Below is a small trained network, with its code and all its weights. Each question gives an input and a class and asks what happens when units are switched off, that is, made to give their printed mean instead of their output.

import numpy as np


def w(rows, s, z=0):
    codes = np.array(rows[::2]) - 128.0
    scale = np.full(codes.shape[1], s)
    scale[-1] = z or s
    return codes * scale


def f(y):
    return np.maximum(y, 0)


def log_softmax(a):
    a = a - a.max(-1, keepdims=True)
    return a - np.log(np.exp(a).sum(-1, keepdims=True))


def net(x, mask):
    res = np.array(x, float).reshape(1, 3) / 4 @ E
    y = f(res @ A[0][:, :-1].T + A[0][:, -1])
    res = res + np.where(mask, y, B[0][:, -1]) @ B[0][:, :-1]
    return log_softmax(res[-1] @ U[:, :-1].T + U[:, -1])


A, B = {}, {}
E = w([
[183,3,35,64,73],'x0',
[255,202,86,51,206],'x1',
[69,54,223,41,228],'x2',
],0.0064)
A[0] = w([
[185,33,48,88,96,73],'neuron 1',
[48,99,153,182,57,121],'neuron 2',
[167,28,90,97,80,85],'neuron 3',
[140,74,68,73,86,68],'neuron 4',
[210,195,112,92,184,120],'neuron 5',
[75,105,151,174,81,97],'neuron 6',
[163,172,94,178,53,86],'neuron 7',
[89,254,156,193,170,3],'neuron 8',
[72,101,131,150,107,154],'neuron 9',
[131,177,68,157,80,109],'neuron 10',
[160,169,86,184,57,110],'neuron 11',
[173,176,94,162,82,114],'neuron 12',
[103,220,187,204,161,82],'neuron 13',
[84,57,186,32,223,68],'neuron 14',
[131,52,50,109,96,69],'neuron 15',
[88,213,159,154,147,116],'neuron 16',
[182,157,118,172,86,112],'neuron 17',
[125,174,83,179,54,126],'neuron 18',
[197,182,110,80,175,134],'neuron 19',
[157,173,77,178,88,109],'neuron 20',
[194,205,79,53,200,140],'neuron 21',
[170,163,93,203,62,105],'neuron 22',
[58,107,127,174,84,164],'neuron 23',
],0.0076,0.0015)
B[0] = w([
[187,185,145,185,160,254],'neuron 1',
[84,58,39,153,59,213],'neuron 2',
[212,191,154,192,187,228],'neuron 3',
[186,193,137,167,147,211],'neuron 4',
[61,48,1,159,34,230],'neuron 5',
[97,82,54,141,71,186],'neuron 6',
[91,135,187,89,146,216],'neuron 7',
[209,196,124,194,175,204],'neuron 8',
[98,94,85,123,113,179],'neuron 9',
[81,143,189,75,159,203],'neuron 10',
[96,145,170,77,147,221],'neuron 11',
[84,125,176,84,142,210],'neuron 12',
[220,156,104,165,158,204],'neuron 13',
[82,161,236,47,160,236],'neuron 14',
[200,183,119,184,162,215],'neuron 15',
[189,158,123,185,132,185],'neuron 16',
[98,126,167,82,139,195],'neuron 17',
[83,141,189,64,137,211],'neuron 18',
[70,46,49,141,50,221],'neuron 19',
[93,143,175,76,149,211],'neuron 20',
[66,58,49,136,54,250],'neuron 21',
[95,142,197,78,140,221],'neuron 22',
[102,82,56,133,66,197],'neuron 23',
],0.0068,0.0064)
U = w([
[83,63,30,142,75,248],'0',
[88,142,223,4,183,102],'1',
[229,184,122,235,193,14],'2',
],0.014,0.0012)

Each question gives the input, the list of numbers given to net, and the class t.
The units are the neurons (one row each of A and B). Each row of codes is followed by its name. A weight is (code - 128) times the scale printed after its matrix; where a second scale follows, it is the last column's (A, B and U).
mask holds one flag per neuron, in row order. A switched-off neuron (its flag False) gives its mean, the last column of its row in B, instead of its output. The means were averaged over made-up inputs and are rounded, as every weight is.
A unit's drop is (log p(t) with every unit on - log p(t) with that unit switched off) / (log p(t) with every unit on - log p(t) with every unit switched off).
unit that matters most: the unit with the biggest drop
top k neurons: the k neurons with the biggest drops, biggest first
drop of u: that unit's drop, to one decimal
input [-3,6,-6], class 0: top 2 neurons : (neuron 5; neuron 21)
input [-8,-7,1], class 2: top 2 neurons : (neuron 8; neuron 13)
input [-8,-8,0], class 0: top 4 neurons : (neuron 2; neuron 23; neuron 6; neuron 3)
input [-8,-5,-1], class 2: unit that matters most : neuron 8
input [7,6,5], class 2: top 3 neurons : (neuron 1; neuron 3; neuron 4)
input [-8,-6,2], class 2: top 2 neurons : (neuron 8; neuron 13)
input [-3,-3,-4], class 1: top 2 neurons : (neuron 5; neuron 21)
input [-8,-8,2], class 0: drop of neuron 6 : 0.5
input [-2,5,5], class 0: top 3 neurons : (neuron 5; neuron 21; neuron 19)
input [0,7,-8], class 1: drop of neuron 11 : 0.2
input [-4,0,0], class 2: drop of neuron 7 : 0.0
input [4,-1,-3], class 2: drop of neuron 15 : 0.1
